Here is a tiny trained network, its code and every weight. The questions are about switching its units off for an input and a target symbol, where a switched-off unit gives its printed mean instead of its output.

import numpy as np


def w(rows, s, z=0):
    codes = np.array(rows[::2]) - 128.0
    scale = np.full(codes.shape[1], s)
    scale[-1] = z or s
    return codes * scale


def norm(h):
    return h / np.sqrt((h * h).mean(-1, keepdims=True) + 1e-5)


def f(y):
    return y / 2 * (1 + np.tanh(0.7978845608 * (y + 0.044715 * y**3)))


def softmax(a):
    e = np.exp(a - a.max(-1, keepdims=True))
    return e / e.sum(-1, keepdims=True)


def log_softmax(a):
    a = a - a.max(-1, keepdims=True)
    return a - np.log(np.exp(a).sum(-1, keepdims=True))


def net(x, mask):
    ids = ['αβδλμξσψ'.index(c) for c in x.split()]
    T = len(ids)
    res = E[ids] + P[:T]
    u = 0
    for l in range(3):
        r = norm(res)
        for j in range(2):
            rows = slice(4 * j, 4 * j + 4)
            q, k, v = (r @ M[l][rows].T for M in (Q, K, V))
            z = softmax(np.where(np.tri(T) > 0, q @ k.T / 4**0.5, -1e9)) @ v
            o = O[l][rows]
            res = res + np.where(mask[u + j], z, o[:, -1]) @ o[:, :-1]
        u += 2
        y = f(norm(res) @ A[l][:, :-1].T + A[l][:, -1])
        res = res + np.where(mask[u : u + 8], y, B[l][:, -1]) @ B[l][:, :-1]
        u += 8
    return log_softmax(norm(res)[-1] @ U[:, :-1].T + U[:, -1])


Q, K, V, O, A, B = {}, {}, {}, {}, {}, {}
E = w([
[85,46,180,174,85],'α',
[125,115,249,111,182],'β',
[171,142,175,203,154],'δ',
[94,49,203,223,98],'λ',
[166,82,135,62,229],'μ',
[179,70,50,129,182],'ξ',
[150,233,70,108,195],'σ',
[26,155,65,11,93],'ψ',
],0.016)
P = w([
[250,123,173,43,80],'0',
[185,132,122,117,137],'1',
[149,117,113,155,148],'2',
[125,113,107,182,166],'3',
[99,109,107,202,186],'4',
[68,113,121,222,203],'5',
],0.019)
Q[0] = w([
[166,134,103,109,199],'0.h1',
[173,146,102,142,168],'0.h1',
[110,173,179,110,144],'0.h1',
[250,138,131,95,54],'0.h1',
[78,147,127,142,147],'0.h2',
[51,111,176,176,158],'0.h2',
[195,131,117,157,194],'0.h2',
[222,73,116,114,101],'0.h2',
],0.021)
K[0] = w([
[86,175,64,144,81],'0.h1',
[91,137,7,64,82],'0.h1',
[97,98,132,172,55],'0.h1',
[202,140,176,53,32],'0.h1',
[26,109,154,137,173],'0.h2',
[69,160,119,149,193],'0.h2',
[115,117,32,90,219],'0.h2',
[172,167,140,89,63],'0.h2',
],0.019)
V[0] = w([
[151,235,205,128,219],'0.h1',
[88,172,65,73,193],'0.h1',
[115,252,141,154,83],'0.h1',
[241,154,24,176,117],'0.h1',
[121,84,207,165,156],'0.h2',
[100,147,159,149,102],'0.h2',
[146,48,104,63,143],'0.h2',
[138,181,112,186,143],'0.h2',
],0.015)
O[0] = w([
[206,254,214,22,128,152],'0.h1',
[139,145,149,118,221,161],'0.h1',
[204,206,125,220,134,2],'0.h1',
[230,76,61,105,168,247],'0.h1',
[123,102,109,75,73,152],'0.h2',
[143,134,90,148,105,47],'0.h2',
[62,136,158,77,211,237],'0.h2',
[171,134,151,134,82,106],'0.h2',
],0.014,0.008)
A[0] = w([
[109,186,164,177,199,90],'0.n1',
[189,163,67,183,177,239],'0.n2',
[62,127,254,137,126,82],'0.n3',
[253,179,117,69,66,51],'0.n4',
[129,47,91,103,114,2],'0.n5',
[144,106,164,186,99,25],'0.n6',
[139,144,28,152,58,83],'0.n7',
[153,19,71,132,159,9],'0.n8',
],0.012,0.0036)
B[0] = w([
[2,89,129,112,199,188],'0.n1',
[34,199,218,166,85,209],'0.n2',
[164,62,136,39,126,182],'0.n3',
[107,100,46,239,58,222],'0.n4',
[95,90,93,192,141,202],'0.n5',
[181,122,177,145,124,115],'0.n6',
[124,202,190,168,67,136],'0.n7',
[253,129,100,75,217,253],'0.n8',
],0.01,0.0055)
Q[1] = w([
[176,70,167,16,138],'1.h1',
[151,118,116,39,46],'1.h1',
[89,121,152,123,52],'1.h1',
[251,99,225,126,150],'1.h1',
[112,209,137,19,95],'1.h2',
[129,198,125,179,36],'1.h2',
[167,28,241,164,187],'1.h2',
[177,140,2,73,133],'1.h2',
],0.0088)
K[1] = w([
[79,164,181,123,111],'1.h1',
[172,104,214,137,89],'1.h1',
[56,67,175,152,87],'1.h1',
[144,167,199,161,196],'1.h1',
[107,62,166,104,84],'1.h2',
[163,132,180,94,143],'1.h2',
[91,193,100,192,118],'1.h2',
[180,5,39,112,206],'1.h2',
],0.011)
V[1] = w([
[140,79,250,120,162],'1.h1',
[83,57,123,158,129],'1.h1',
[177,103,145,88,96],'1.h1',
[130,134,101,136,157],'1.h1',
[130,129,124,103,147],'1.h2',
[157,91,203,159,123],'1.h2',
[128,144,127,109,160],'1.h2',
[154,63,180,136,124],'1.h2',
],0.013)
O[1] = w([
[163,87,18,78,31,253],'1.h1',
[116,130,154,192,45,147],'1.h1',
[72,32,110,106,102,197],'1.h1',
[162,135,106,196,189,147],'1.h1',
[55,164,141,180,119,209],'1.h2',
[139,61,111,2,56,103],'1.h2',
[83,98,135,185,101,200],'1.h2',
[162,128,136,36,75,194],'1.h2',
],0.0065,0.0043)
A[1] = w([
[137,110,93,55,199,197],'1.n1',
[91,38,166,153,99,106],'1.n2',
[137,159,117,107,2,179],'1.n3',
[144,122,99,229,176,67],'1.n4',
[94,159,103,182,162,1],'1.n5',
[163,50,80,171,143,1],'1.n6',
[76,148,103,122,172,150],'1.n7',
[195,209,134,122,165,20],'1.n8',
],0.014,0.0057)
B[1] = w([
[111,80,145,141,54,251],'1.n1',
[191,224,208,152,209,164],'1.n2',
[240,189,2,164,127,172],'1.n3',
[38,114,223,72,156,142],'1.n4',
[66,175,85,79,169,130],'1.n5',
[156,91,97,9,214,147],'1.n6',
[173,148,110,158,19,168],'1.n7',
[174,90,247,50,115,147],'1.n8',
],0.011,0.014)
Q[2] = w([
[115,35,83,115,34],'2.h1',
[106,2,97,94,208],'2.h1',
[148,121,72,146,8],'2.h1',
[152,86,197,65,92],'2.h1',
[222,212,116,161,142],'2.h2',
[191,125,199,186,184],'2.h2',
[41,186,46,189,82],'2.h2',
[239,181,182,147,222],'2.h2',
],0.0088)
K[2] = w([
[107,72,141,173,135],'2.h1',
[111,126,73,138,211],'2.h1',
[97,8,174,192,64],'2.h1',
[85,148,202,142,157],'2.h1',
[189,200,103,242,136],'2.h2',
[89,189,116,166,112],'2.h2',
[139,65,154,163,53],'2.h2',
[115,212,123,164,131],'2.h2',
],0.012)
V[2] = w([
[32,133,21,85,207],'2.h1',
[104,122,85,128,97],'2.h1',
[173,79,189,75,52],'2.h1',
[99,160,137,15,73],'2.h1',
[82,87,86,144,109],'2.h2',
[126,177,8,133,108],'2.h2',
[46,146,86,84,128],'2.h2',
[91,172,3,120,60],'2.h2',
],0.0079)
O[2] = w([
[199,103,74,46,240,208],'2.h1',
[140,67,161,145,155,125],'2.h1',
[65,145,108,181,158,251],'2.h1',
[102,227,78,158,221,210],'2.h1',
[2,111,28,79,149,144],'2.h2',
[62,195,31,149,165,59],'2.h2',
[103,99,173,158,107,158],'2.h2',
[46,176,121,229,188,66],'2.h2',
],0.0071,0.0032)
A[2] = w([
[167,124,58,113,154,108],'2.n1',
[181,183,122,135,162,97],'2.n2',
[197,165,212,134,181,87],'2.n3',
[62,98,197,67,127,5],'2.n4',
[7,94,148,90,108,78],'2.n5',
[55,121,218,194,240,111],'2.n6',
[100,196,87,78,121,135],'2.n7',
[160,168,147,74,208,116],'2.n8',
],0.02,0.015)
B[2] = w([
[138,106,137,147,195,199],'2.n1',
[162,97,167,164,165,162],'2.n2',
[143,126,221,145,154,199],'2.n3',
[40,128,186,82,87,165],'2.n4',
[132,146,171,172,164,236],'2.n5',
[92,250,41,113,177,254],'2.n6',
[175,109,154,112,130,160],'2.n7',
[107,119,172,202,69,228],'2.n8',
],0.023,0.0083)
U = w([
[57,77,148,230,119,14],'α',
[181,184,120,8,99,116],'β',
[241,169,77,158,158,39],'δ',
[110,129,86,147,47,250],'λ',
[35,117,197,53,109,93],'μ',
[148,59,106,93,203,172],'ξ',
[193,155,230,157,178,71],'σ',
[88,213,108,110,190,251],'ψ',
],0.014,0.0028)

Each question gives the input, a string of symbols that net reads in full, and the target symbol t.
The units are the heads (4 rows each of Q, K, V and O) and the neurons (one row each of A and B). Each row of codes is followed by its name. A weight is (code - 128) times the scale printed after its matrix; where a second scale follows, it is the last column's (O, A, B and U).
mask holds one flag per unit, layer by layer, with each layer's heads first. A switched-off unit (its flag False) gives its mean, the last column of its rows in O or B, instead of its output. The means were averaged over made-up inputs and are rounded, as every weight is.
A unit's drop is (log p(t) with every unit on - log p(t) with that unit switched off) / (log p(t) with every unit on - log p(t) with every unit switched off).
The circuit of an input: a set's keep is (log p(t) with only the set's units on - log p(t) with every unit switched off) / (log p(t) with every unit on - log p(t) with every unit switched off). Starting from the 12 units with the biggest drops (on a tie, the unit counted first), units are removed one at a time, each time the one whose removal leaves the highest keep (on an exact tie, the one counted first), for as long as the keep stays at least 0.8.
circuit, biggest first: the units of the circuit, biggest drop first
unit that matters most: the unit with the biggest drop
k most important neurons: the k neurons with the biggest drops, biggest first
heads that matter: for each layer, one digit per head in row order, 1 if its drop is at least 0.15 and else 0, layers parted by /
drop of u: that unit's drop, to one decimal
input δ ψ μ ψ, target μ: heads that matter : 10 / 00 / 10
input ψ ψ δ β λ ψ, target λ: most important neuron : [1.n3]
input ξ ξ β, target ξ: heads that matter : 10 / 00 / 00
input λ ξ σ ψ μ, target ψ: circuit, biggest first : [0.h1 2.n6]
input ψ β ψ α, target ψ: circuit, biggest first : [1.n2 2.n6]
input ξ ψ λ β, target λ: heads that matter : 11 / 00 / 00
input δ δ ψ, target δ: circuit, biggest first : [0.h1 0.n4]
input μ σ μ α α β, target α: heads that matter : 11 / 00 / 00
input ξ ξ δ δ ξ δ, target ξ: heads that matter : 00 / 00 / 00
input α ψ ψ μ σ ξ, target σ: heads that matter : 10 / 10 / 00
input λ ξ ξ β β, target β: heads that matter : 11 / 00 / 00
input ψ α α μ, target μ: 2 most important neurons : [2.n4 1.n3]
input ξ ξ ξ ψ ξ, target ψ: heads that matter : 00 / 00 / 00
input δ β ξ δ α, target δ: heads that matter : 11 / 00 / 00
input ξ β β λ, target β: heads that matter : 11 / 00 / 00
input ξ ψ λ, target ψ: 2 most important neurons : [2.n6 1.n2]
input ξ λ ξ β ψ, target β: unit that matters most : 0.h2
input β μ β, target μ: heads that matter : 00 / 00 / 00
input α σ ξ μ, target σ: circuit, biggest first : [0.h1 2.n8]
input δ δ ξ λ β, target λ: unit that matters most : 0.h2
input α σ ξ μ β, target μ: heads that matter : 10 / 00 / 00
input μ ψ α μ α δ, target μ: 2 most important neurons : [0.n3 2.n4]
input ξ λ μ β α ψ, target α: 2 most important neurons : [2.n6 2.n5]
input ψ ξ α ξ σ λ, target σ: heads that matter : 01 / 00 / 01
input ξ σ ξ λ, target ξ: drop of 0.n8 : 0.2
input λ μ ψ λ δ, target ψ: drop of 2.n6 : 0.4
